Below are the code and all the weights of a small trained network. Each question names an input and a target symbol and asks about switching units off, where a switched-off unit gives its printed mean instead of its output.

import numpy as np


def w(rows, s, z=0):
    codes = np.array(rows[::2]) - 128.0
    scale = np.full(codes.shape[1], s)
    scale[-1] = z or s
    return codes * scale


def f(y):
    return np.maximum(y, 0)


def softmax(a):
    e = np.exp(a - a.max(-1, keepdims=True))
    return e / e.sum(-1, keepdims=True)


def log_softmax(a):
    a = a - a.max(-1, keepdims=True)
    return a - np.log(np.exp(a).sum(-1, keepdims=True))


def net(x, mask):
    ids = ['αβγεζηθλμπστφψω'.index(c) for c in x.split()]
    T = len(ids)
    res = E[ids] + P[:T]
    r = res
    for j in range(2):
        rows = slice(2 * j, 2 * j + 2)
        q, k, v = (r @ M[0][rows].T for M in (Q, K, V))
        z = softmax(np.where(np.tri(T) > 0, q @ k.T / 2**0.5, -1e9)) @ v
        o = O[0][rows]
        res = res + np.where(mask[j], z, o[:, -1]) @ o[:, :-1]
    y = f(res @ A[0][:, :-1].T + A[0][:, -1])
    res = res + np.where(mask[2:10], y, B[0][:, -1]) @ B[0][:, :-1]
    return log_softmax(res[-1] @ U[:, :-1].T + U[:, -1])


Q, K, V, O, A, B = {}, {}, {}, {}, {}, {}
E = w([
[64,83,202,154,156],'α',
[21,171,129,176,105],'β',
[165,112,173,211,137],'γ',
[157,10,90,119,149],'ε',
[144,126,133,223,144],'ζ',
[154,134,94,192,158],'η',
[125,171,78,191,173],'θ',
[128,135,12,68,147],'λ',
[188,106,155,173,162],'μ',
[140,133,124,174,210],'π',
[67,92,113,24,78],'σ',
[158,147,133,191,153],'τ',
[171,153,141,161,149],'φ',
[184,106,144,126,4],'ψ',
[154,164,76,175,155],'ω',
],0.019)
P = w([
[235,209,67,171,255],'0',
[209,179,131,195,209],'1',
[199,154,121,193,189],'2',
[183,144,112,188,176],'3',
[169,121,100,189,160],'4',
[153,107,88,188,155],'5',
[145,99,85,182,142],'6',
[133,88,75,181,125],'7',
[125,66,76,181,121],'8',
[121,57,75,177,102],'9',
[114,58,68,175,109],'10',
],0.009)
Q[0] = w([
[121,136,145,118,115],'head 1',
[197,97,65,210,167],'head 1',
[166,97,119,252,144],'head 2',
[110,100,137,70,108],'head 2',
],0.02)
K[0] = w([
[156,126,217,175,151],'head 1',
[20,50,127,27,54],'head 1',
[19,49,133,10,56],'head 2',
[197,165,149,139,184],'head 2',
],0.011)
V[0] = w([
[199,139,1,5,123],'head 1',
[66,189,167,106,55],'head 1',
[30,199,140,144,164],'head 2',
[181,222,75,164,22],'head 2',
],0.0094)
O[0] = w([
[167,205,154,26,59,187],'head 1',
[81,106,188,191,83,2],'head 1',
[9,215,174,183,129,129],'head 2',
[217,188,1,239,9,95],'head 2',
],0.0091,0.0077)
A[0] = w([
[131,176,59,174,105,107],'neuron 1',
[51,52,86,45,166,253],'neuron 2',
[76,113,87,219,122,174],'neuron 3',
[156,162,108,121,223,150],'neuron 4',
[140,140,127,53,38,152],'neuron 5',
[207,88,203,61,76,48],'neuron 6',
[45,122,169,181,145,79],'neuron 7',
[2,184,89,65,126,230],'neuron 8',
],0.0078,0.004)
B[0] = w([
[46,107,68,146,52,202],'neuron 1',
[89,172,205,128,108,236],'neuron 2',
[145,177,184,137,77,215],'neuron 3',
[54,39,144,69,104,247],'neuron 4',
[136,174,154,185,254,211],'neuron 5',
[68,143,51,159,85,194],'neuron 6',
[232,145,139,59,56,215],'neuron 7',
[215,82,185,229,106,186],'neuron 8',
],0.0075,0.012)
U = w([
[141,118,160,139,145,237],'α',
[125,143,133,164,85,58],'β',
[195,85,110,186,171,47],'γ',
[150,79,101,31,49,133],'ε',
[127,101,92,182,159,129],'ζ',
[129,94,82,127,117,109],'η',
[11,149,75,126,109,121],'θ',
[191,191,126,93,123,215],'λ',
[255,59,113,137,163,2],'μ',
[66,129,69,163,241,64],'π',
[144,112,109,109,104,99],'σ',
[128,104,90,150,133,99],'τ',
[157,101,104,125,111,183],'φ',
[209,66,99,119,60,74],'ψ',
[103,116,84,105,85,112],'ω',
],0.0085,0.0035)

Each question gives the input, a string of symbols that net reads in full, and the target symbol t.
The units are the heads (2 rows each of Q, K, V and O) and the neurons (one row each of A and B). Each row of codes is followed by its name. A weight is (code - 128) times the scale printed after its matrix; where a second scale follows, it is the last column's (O, A, B and U).
mask holds one flag per unit, heads first, then neurons. A switched-off unit (its flag False) gives its mean, the last column of its rows in O or B, instead of its output. The means were averaged over made-up inputs and are rounded, as every weight is.
A unit's drop is (log p(t) with every unit on - log p(t) with that unit switched off) / (log p(t) with every unit on - log p(t) with every unit switched off).
The circuit of an input: a set's keep is (log p(t) with only the set's units on - log p(t) with every unit switched off) / (log p(t) with every unit on - log p(t) with every unit switched off). Starting from all 10 units, units are removed one at a time, each time the one whose removal leaves the highest keep (on an exact tie, the one counted first), for as long as the keep stays at least 0.8.
circuit, biggest first: the units of the circuit, biggest drop first
most important unit: the unit with the biggest drop
k most important neurons: the k neurons with the biggest drops, biggest first
heads that matter: for each layer, one digit per head in row order, 1 if its drop is at least 0.15 and else 0, layers parted by /
drop when u is switched off: that unit's drop, to one decimal
input μ α θ ψ ω, target ψ: circuit, biggest first : head 2
input γ η μ, target μ: circuit, biggest first : head 2; head 1
input α β ψ θ θ π ε β, target β: 3 most important neurons : neuron 8; neuron 3; neuron 4
input ε γ τ φ, target ε: 2 most important neurons : neuron 4; neuron 6
input ζ γ θ, target θ: circuit, biggest first : head 2; neuron 1; neuron 7
input ω μ β ψ π μ, target ψ: 2 most important neurons : neuron 5; neuron 1
input σ ω π π λ μ μ π π μ, target λ: circuit, biggest first : head 1; neuron 4
input π π τ ω θ π, target π: circuit, biggest first : neuron 7; head 1
input μ λ π π π π π λ μ, target λ: circuit, biggest first : head 1; neuron 5
input λ π β ζ α η π θ π μ, target α: 2 most important neurons : neuron 2; neuron 7
input θ θ λ π γ τ, target λ: 2 most important neurons : neuron 5; neuron 4
input θ π ω μ α θ ε ζ μ, target ε: circuit, biggest first : head 2; head 1; neuron 4
input π γ π ε α π π ω π ε σ, target α: 2 most important neurons : neuron 8; neuron 2
input π π θ α, target α: heads that matter : 01
input π λ τ ε, target ε: most important unit : head 2
input ζ λ π π π μ α ω, target α: 2 most important neurons : neuron 7; neuron 2
input θ η ε π π φ λ θ β μ, target β: circuit, biggest first : head 2; head 1; neuron 3
input λ λ π ζ λ α π μ θ π π, target α: 2 most important neurons : neuron 8; neuron 2
input λ θ τ α η β, target β: 2 most important neurons : neuron 8; neuron 3
input π π π τ λ ω π η π, target λ: most important neuron : neuron 5
input λ ε π τ η μ β ω τ, target β: 2 most important neurons : neuron 3; neuron 7
input σ π ω ε π τ η η, target λ: 2 most important neurons : neuron 4; neuron 1
input ε α φ π α τ, target α: 2 most important neurons : neuron 7; neuron 2
input μ τ θ η ε θ π, target ε: 2 most important neurons : neuron 4; neuron 5
input γ λ μ π β λ ζ, target λ: drop when neuron 4 is switched off : 0.3
input θ ω μ μ β γ, target β: drop when neuron 3 is switched off : 0.3
input ζ π ψ ε ζ ω η π ω π μ, target ε: drop when neuron 5 is switched off : 0.1
input π π μ η λ μ γ, target λ: circuit, biggest first : head 1
